Here is a tiny trained network, its code and every weight. The questions are about switching its units off for an input and a class, where a switched-off unit gives its printed mean instead of its output.

import numpy as np


def w(rows, s, z=0):
    codes = np.array(rows[::2]) - 128.0
    scale = np.full(codes.shape[1], s)
    scale[-1] = z or s
    return codes * scale


def f(y):
    return y / 2 * (1 + np.tanh(0.7978845608 * (y + 0.044715 * y**3)))


def log_softmax(a):
    a = a - a.max(-1, keepdims=True)
    return a - np.log(np.exp(a).sum(-1, keepdims=True))


def net(x, mask):
    res = np.array(x, float).reshape(1, 7) / 4 @ E
    y = f(res @ A[0][:, :-1].T + A[0][:, -1])
    res = res + np.where(mask, y, B[0][:, -1]) @ B[0][:, :-1]
    return log_softmax(res[-1] @ U[:, :-1].T + U[:, -1])


A, B = {}, {}
E = w([
[159,71,75,154,107,209,193,197,168,79,76,98],'x0',
[130,201,58,160,129,47,172,156,172,124,130,214],'x1',
[146,186,127,117,1,139,82,97,192,127,100,89],'x2',
[200,147,164,65,175,189,127,90,181,104,132,210],'x3',
[103,89,97,204,161,125,65,53,137,74,77,161],'x4',
[125,135,116,125,136,140,119,135,124,136,123,130],'x5',
[221,77,85,157,156,92,118,103,188,178,188,59],'x6',
],0.0063)
A[0] = w([
[139,46,187,91,107,161,66,127,98,99,127,88,159],'n1',
[53,195,172,105,132,146,132,143,94,91,90,156,131],'n2',
[126,159,81,132,128,67,166,141,178,89,140,171,123],'n3',
[142,195,129,94,33,132,104,123,182,141,115,81,176],'n4',
[93,98,109,228,151,106,83,62,144,72,72,136,141],'n5',
[123,90,173,107,134,187,72,125,101,132,133,67,107],'n6',
[150,157,140,52,95,124,204,203,82,184,170,98,190],'n7',
[156,186,160,56,81,144,231,211,132,214,180,88,169],'n8',
[131,163,53,163,125,81,160,144,163,124,141,190,78],'n9',
[140,95,89,150,113,178,163,176,157,73,101,115,82],'n10',
[64,161,156,90,103,149,148,128,35,92,51,148,94],'n11',
[102,75,126,129,254,133,189,142,71,146,176,155,216],'n12',
[136,165,120,114,35,141,61,91,217,151,69,103,157],'n13',
[156,192,79,161,101,72,166,134,161,110,98,163,87],'n14',
[98,192,138,136,120,183,127,177,79,62,93,135,96],'n15',
[171,136,167,44,171,183,163,53,197,77,147,205,201],'n16',
[192,139,185,99,157,140,141,118,208,80,133,210,147],'n17',
[120,105,84,150,112,183,162,192,165,64,123,104,73],'n18',
[42,112,135,167,84,84,139,169,95,119,132,108,108],'n19',
[133,97,92,124,121,187,198,171,162,91,86,97,87],'n20',
[61,112,107,199,90,67,131,183,109,151,122,72,113],'n21',
[147,100,117,211,135,94,131,97,161,163,178,76,172],'n22',
[156,113,116,134,102,168,200,174,140,127,89,110,104],'n23',
[108,79,167,161,83,94,169,104,96,96,145,99,254],'n24',
[117,81,203,116,124,175,100,106,108,142,124,72,108],'n25',
[114,167,84,147,122,90,172,141,172,131,142,167,61],'n26',
[123,88,83,230,147,136,30,71,158,75,52,155,125],'n27',
[63,142,94,175,112,81,139,175,78,170,117,56,189],'n28',
[140,79,175,97,118,169,85,112,106,135,100,84,97],'n29',
[59,109,64,179,81,70,134,145,84,160,138,90,77],'n30',
[132,101,66,185,150,126,82,44,116,84,50,157,99],'n31',
[140,172,109,172,120,69,162,159,160,124,129,189,70],'n32',
[140,199,49,174,130,78,150,130,136,125,137,186,101],'n33',
[193,88,86,159,156,101,98,121,172,170,198,86,177],'n34',
[160,95,108,176,87,194,194,166,143,84,109,138,61],'n35',
[119,67,166,101,117,186,136,72,74,143,139,75,143],'n36',
[139,91,71,113,114,178,180,166,158,87,73,113,88],'n37',
[198,90,88,150,147,113,106,110,180,184,189,85,104],'n38',
[145,98,174,115,125,196,79,106,88,118,150,82,101],'n39',
[99,162,172,132,100,173,142,139,78,115,77,203,115],'n40',
[188,102,72,147,179,131,81,93,183,208,181,71,125],'n41',
[96,159,183,122,125,94,60,89,104,176,199,156,116],'n42',
[98,201,142,79,142,78,95,59,86,191,161,135,108],'n43',
[80,108,88,196,69,68,99,183,64,122,144,80,147],'n44',
[128,53,138,137,219,97,194,157,52,127,150,173,172],'n45',
[135,162,80,159,101,74,168,163,164,129,138,187,105],'n46',
[51,144,165,112,106,134,152,121,77,90,48,175,132],'n47',
[106,171,157,101,134,75,87,64,80,174,185,151,137],'n48',
],0.0056,0.0016)
B[0] = w([
[156,187,169,209,131,136,160,202,68,177,66,141,211],'n1',
[168,107,46,137,78,142,191,103,149,90,204,118,205],'n2',
[144,185,193,180,147,175,129,200,72,184,97,144,181],'n3',
[72,73,142,98,82,39,96,179,121,96,85,195,228],'n4',
[164,111,168,43,147,143,141,59,59,182,77,186,227],'n5',
[110,218,172,226,154,127,167,213,52,193,98,116,193],'n6',
[146,101,151,53,145,102,147,44,75,174,75,179,221],'n7',
[139,78,221,20,178,79,167,11,32,181,39,219,245],'n8',
[138,183,184,195,143,179,147,169,62,162,109,149,189],'n9',
[174,137,115,133,199,38,59,79,59,79,196,86,171],'n10',
[157,109,78,172,40,188,220,82,122,95,189,103,212],'n11',
[63,57,127,121,35,41,128,215,208,55,33,163,254],'n12',
[39,18,150,149,46,2,104,227,170,40,68,166,244],'n13',
[115,181,178,205,133,106,119,204,89,172,110,156,189],'n14',
[136,147,79,153,85,121,175,70,103,87,169,97,176],'n15',
[206,60,67,79,126,227,38,201,210,168,154,117,241],'n16',
[180,84,135,128,132,223,51,185,194,188,149,113,201],'n17',
[196,118,105,142,226,62,97,84,52,69,193,54,174],'n18',
[190,101,104,87,131,218,128,144,168,123,159,97,186],'n19',
[176,158,126,150,202,48,83,93,54,63,164,85,182],'n20',
[196,76,129,83,164,200,49,145,171,175,142,116,214],'n21',
[162,107,89,115,90,166,161,93,134,139,143,123,199],'n22',
[154,132,139,101,177,69,92,83,58,98,152,103,166],'n23',
[189,161,117,133,133,173,102,134,177,164,64,150,185],'n24',
[132,191,176,226,155,151,141,170,89,165,91,113,196],'n25',
[130,201,174,180,162,144,137,163,68,182,132,163,163],'n26',
[93,85,208,44,130,99,186,11,62,174,77,217,244],'n27',
[211,73,107,63,137,184,75,134,174,157,119,149,226],'n28',
[121,189,176,203,138,132,127,189,96,171,115,147,181],'n29',
[177,85,128,102,137,237,68,172,170,162,173,123,205],'n30',
[120,86,172,42,173,115,152,43,64,204,88,220,207],'n31',
[137,198,150,215,165,166,143,156,77,183,128,134,178],'n32',
[145,179,160,184,163,173,135,168,88,170,107,140,204],'n33',
[124,98,75,138,34,147,207,106,125,132,165,158,213],'n34',
[174,101,129,146,198,51,68,102,76,71,207,58,172],'n35',
[150,198,183,205,130,148,150,162,87,168,83,146,205],'n36',
[190,128,97,147,208,32,76,96,68,50,174,83,179],'n37',
[90,124,110,155,44,161,238,109,130,99,187,162,197],'n38',
[149,194,187,219,123,151,132,202,105,155,123,134,188],'n39',
[185,112,75,136,73,175,184,126,153,100,199,123,192],'n40',
[122,116,71,158,31,159,236,121,109,118,181,133,213],'n41',
[225,158,56,174,216,44,89,131,56,35,186,23,217],'n42',
[216,123,95,171,202,62,81,101,87,37,171,74,224],'n43',
[188,63,105,61,136,214,49,146,159,154,117,124,228],'n44',
[38,35,155,111,24,47,79,224,216,70,67,173,236],'n45',
[137,162,171,189,150,160,136,181,40,183,90,157,188],'n46',
[166,105,71,141,50,176,206,89,130,115,176,128,213],'n47',
[232,108,82,170,173,57,94,109,87,27,176,53,228],'n48',
],0.004)
U = w([
[172,143,94,165,217,44,79,88,73,49,201,86,90],'0',
[121,192,182,246,148,171,164,186,84,194,90,149,83],'1',
[120,107,168,20,149,112,173,28,88,175,77,177,95],'2',
[130,118,44,156,43,182,254,89,140,101,211,133,99],'3',
[166,102,99,70,146,228,23,166,191,155,147,133,114],'4',
[52,91,137,130,72,36,100,193,173,72,70,158,151],'5',
[142,133,112,128,129,124,135,119,132,121,101,133,253],'6',
[2,201,90,121,174,134,136,102,212,132,135,77,46],'7',
],0.008,0.0049)

Each question gives the input, the list of numbers given to net, and the class t.
The units are the neurons (one row each of A and B). Each row of codes is followed by its name. A weight is (code - 128) times the scale printed after its matrix; where a second scale follows, it is the last column's (A, B and U).
mask holds one flag per neuron, in row order. A switched-off neuron (its flag False) gives its mean, the last column of its row in B, instead of its output. The means were averaged over made-up inputs and are rounded, as every weight is.
A unit's drop is (log p(t) with every unit on - log p(t) with that unit switched off) / (log p(t) with every unit on - log p(t) with every unit switched off).
The circuit of an input: a set's keep is (log p(t) with only the set's units on - log p(t) with every unit switched off) / (log p(t) with every unit on - log p(t) with every unit switched off). Starting from the 12 units with the biggest drops (on a tie, the unit counted first), units are removed one at a time, each time the one whose removal leaves the highest keep (on an exact tie, the one counted first), for as long as the keep stays at least 0.8.
circuit, biggest first: the units of the circuit, biggest drop first
unit that matters most: the unit with the biggest drop
k most important neurons: the k neurons with the biggest drops, biggest first
input [6,-6,6,-6,-6,3,6], class 0: circuit, biggest first	n20; n18
input [-7,-5,7,-8,4,-2,3], class 4: 2 most important neurons	n44; n30
input [2,-3,-2,-4,-6,6,-5], class 2: unit that matters most	n8
input [4,0,7,4,-4,-3,-5], class 5: 2 most important neurons	n13; n4
input [5,-2,6,3,-1,0,3], class 5: circuit, biggest first	n13; n4
input [2,3,8,-8,-5,-4,3], class 4: circuit, biggest first	n21; n44
input [3,5,2,3,7,4,-3], class 2: circuit, biggest first	n27; n31
input [-5,-3,5,-7,5,-3,5], class 4: circuit, biggest first	n44; n30
input [2,3,-6,-1,0,-2,2], class 5: circuit, biggest first	n45; n12
input [-3,3,-6,0,7,-4,-3], class 2: circuit, biggest first	n31; n27
input [-4,-5,-7,-4,6,-2,-3], class 5: 2 most important neurons	n45; n12
input [-7,-1,-8,0,-5,-3,4], class 5: circuit, biggest first	n12; n45
input [2,-1,8,-2,-8,5,4], class 2: 2 most important neurons	n8; n7
input [5,8,7,8,0,3,-4], class 1: unit that matters most	n14
input [5,-4,-5,0,7,1,6], class 2: 3 most important neurons	n27; n31; n5
input [-7,1,3,0,6,-5,-3], class 0: circuit, biggest first	n42; n48
input [-2,7,-8,0,3,2,-8], class 3: circuit, biggest first	n47; n2
input [5,5,-2,8,5,2,-2], class 4: 3 most important neurons	n16; n17; n8
input [0,7,5,-3,-4,-7,-7], class 1: circuit, biggest first	n46; n32
input [-4,7,-8,0,0,-2,-1], class 5: circuit, biggest first	n45
input [-1,-1,-6,2,6,5,6], class 2: 4 most important neurons	n27; n31; n5; n13
input [-2,-5,-8,4,-7,-5,0], class 5: circuit, biggest first	n12; n45
input [2,-6,8,-1,-1,-1,-4], class 5: 2 most important neurons	n13; n4
input [0,-7,7,1,8,7,-5], class 2: 2 most important neurons	n27; n31
input [7,-5,8,-5,-7,0,6], class 5: 3 most important neurons	n13; n4; n42
